Below are the code and all the weights of a small trained network. Each question names an input and a class and asks about switching units off, where a switched-off unit gives its printed mean instead of its output.

import numpy as np


def w(rows, s, z=0):
    codes = np.array(rows[::2]) - 128.0
    scale = np.full(codes.shape[1], s)
    scale[-1] = z or s
    return codes * scale


def norm(h):
    return h / np.sqrt((h * h).mean(-1, keepdims=True) + 1e-5)


def f(y):
    return np.maximum(y, 0)


def log_softmax(a):
    a = a - a.max(-1, keepdims=True)
    return a - np.log(np.exp(a).sum(-1, keepdims=True))


def net(x, mask):
    res = np.array(x, float).reshape(1, 2) / 4 @ E
    u = 0
    for l in range(2):
        y = f(norm(res) @ A[l][:, :-1].T + A[l][:, -1])
        res = res + np.where(mask[u : u + 15], y, B[l][:, -1]) @ B[l][:, :-1]
        u += 15
    return log_softmax(norm(res)[-1] @ U[:, :-1].T + U[:, -1])


A, B = {}, {}
E = w([
[73,207,129,234,213],'x0',
[254,70,137,127,125],'x1',
],0.00078)
A[0] = w([
[13,166,31,136,125,92],'0.n0',
[153,124,72,103,96,57],'0.n1',
[210,88,116,148,126,43],'0.n2',
[127,133,124,105,115,177],'0.n3',
[215,108,115,105,119,78],'0.n4',
[116,149,171,189,163,90],'0.n5',
[166,147,115,114,114,87],'0.n6',
[70,85,133,36,64,163],'0.n7',
[76,214,152,173,152,136],'0.n8',
[239,99,72,99,107,86],'0.n9',
[71,178,57,130,126,91],'0.n10',
[121,148,71,110,107,97],'0.n11',
[199,100,254,193,129,115],'0.n12',
[130,139,115,135,129,82],'0.n13',
[206,124,139,120,97,10],'0.n14',
],0.0018,0.0013)
B[0] = w([
[112,105,187,131,115,226],'0.n0',
[133,135,108,137,102,141],'0.n1',
[39,156,149,135,148,163],'0.n2',
[160,164,140,135,133,173],'0.n3',
[105,103,185,170,119,177],'0.n4',
[136,102,102,150,85,185],'0.n5',
[112,120,130,143,119,136],'0.n6',
[148,184,127,94,87,250],'0.n7',
[136,68,120,118,176,243],'0.n8',
[107,106,187,177,114,201],'0.n9',
[140,120,170,128,114,183],'0.n10',
[128,124,134,116,137,139],'0.n11',
[108,155,96,105,162,189],'0.n12',
[119,120,124,113,115,128],'0.n13',
[5,137,131,97,176,147],'0.n14',
],0.0028,0.0015)
A[1] = w([
[161,110,159,137,154,115],'1.n0',
[180,100,118,103,120,8],'1.n1',
[85,131,163,98,84,109],'1.n2',
[183,147,53,138,140,137],'1.n3',
[81,151,112,89,120,70],'1.n4',
[151,146,3,113,148,115],'1.n5',
[105,142,138,75,132,64],'1.n6',
[94,159,106,93,120,46],'1.n7',
[126,71,138,122,129,174],'1.n8',
[111,92,70,88,119,164],'1.n9',
[144,198,104,153,155,193],'1.n10',
[105,151,123,36,51,189],'1.n11',
[86,111,95,135,136,118],'1.n12',
[147,199,95,106,135,165],'1.n13',
[142,180,129,152,116,142],'1.n14',
],0.0041,0.0012)
B[1] = w([
[73,133,112,99,147,161],'1.n0',
[144,216,90,156,78,140],'1.n1',
[234,116,56,82,103,203],'1.n2',
[169,180,99,81,73,144],'1.n3',
[208,85,91,68,219,155],'1.n4',
[102,252,3,157,168,140],'1.n5',
[166,70,83,96,192,154],'1.n6',
[193,86,107,44,218,146],'1.n7',
[105,193,99,159,138,166],'1.n8',
[99,135,157,185,174,145],'1.n9',
[135,113,152,87,47,173],'1.n10',
[81,128,168,181,165,252],'1.n11',
[168,120,177,148,85,154],'1.n12',
[61,79,64,135,166,148],'1.n13',
[125,102,143,88,89,144],'1.n14',
],0.0027,0.003)
U = w([
[52,71,59,85,72,2],'0',
[143,217,6,143,112,117],'1',
[25,113,190,212,185,156],'2',
[167,49,92,11,222,140],'3',
[203,108,181,119,9,143],'4',
],0.012,0.01)

Each question gives the input, the list of numbers given to net, and the class t.
The units are the neurons (one row each of A and B). Each row of codes is followed by its name. A weight is (code - 128) times the scale printed after its matrix; where a second scale follows, it is the last column's (A, B and U).
mask holds one flag per neuron, layer by layer. A switched-off neuron (its flag False) gives its mean, the last column of its row in B, instead of its output. The means were averaged over made-up inputs and are rounded, as every weight is.
A unit's drop is (log p(t) with every unit on - log p(t) with that unit switched off) / (log p(t) with every unit on - log p(t) with every unit switched off).
The circuit of an input: a set's keep is (log p(t) with only the set's units on - log p(t) with every unit switched off) / (log p(t) with every unit on - log p(t) with every unit switched off). Starting from the 12 units with the biggest drops (on a tie, the unit counted first), units are removed one at a time, each time the one whose removal leaves the highest keep (on an exact tie, the one counted first), for as long as the keep stays at least 0.8.
units of the circuit, in order: the units of the circuit, biggest drop first
unit that matters most: the unit with the biggest drop
top k neurons in layer l: the k neurons of layer l with the biggest drops, biggest first
drop when u is switched off: that unit's drop, to one decimal
input [3,5], class 2: units of the circuit, in order => 1.n2
input [6,2], class 1: units of the circuit, in order => 0.n9; 0.n0; 0.n4; 1.n10
input [1,-4], class 3: top 3 neurons in layer 1 => 1.n11; 1.n2; 1.n10
input [5,7], class 4: top 2 neurons in layer 1 => 1.n10; 1.n11
input [3,1], class 1: top 3 neurons in layer 0 => 0.n9; 0.n0; 0.n4
input [0,1], class 2: top 2 neurons in layer 0 => 0.n9; 0.n7
input [3,4], class 4: top 2 neurons in layer 0 => 0.n8; 0.n0
input [2,-7], class 3: top 2 neurons in layer 1 => 1.n11; 1.n4
input [2,3], class 4: top 2 neurons in layer 0 => 0.n8; 0.n12
input [-2,3], class 4: top 2 neurons in layer 1 => 1.n11; 1.n2
input [4,8], class 2: top 2 neurons in layer 0 => 0.n7; 0.n2
input [-2,2], class 4: top 2 neurons in layer 0 => 0.n9; 0.n4
input [0,-2], class 3: drop when 1.n2 is switched off => 0.6
input [-1,3], class 2: drop when 1.n12 is switched off => 0.1
input [1,1], class 1: drop when 1.n5 is switched off => 0.2
input [-4,1], class 4: unit that matters most => 1.n2
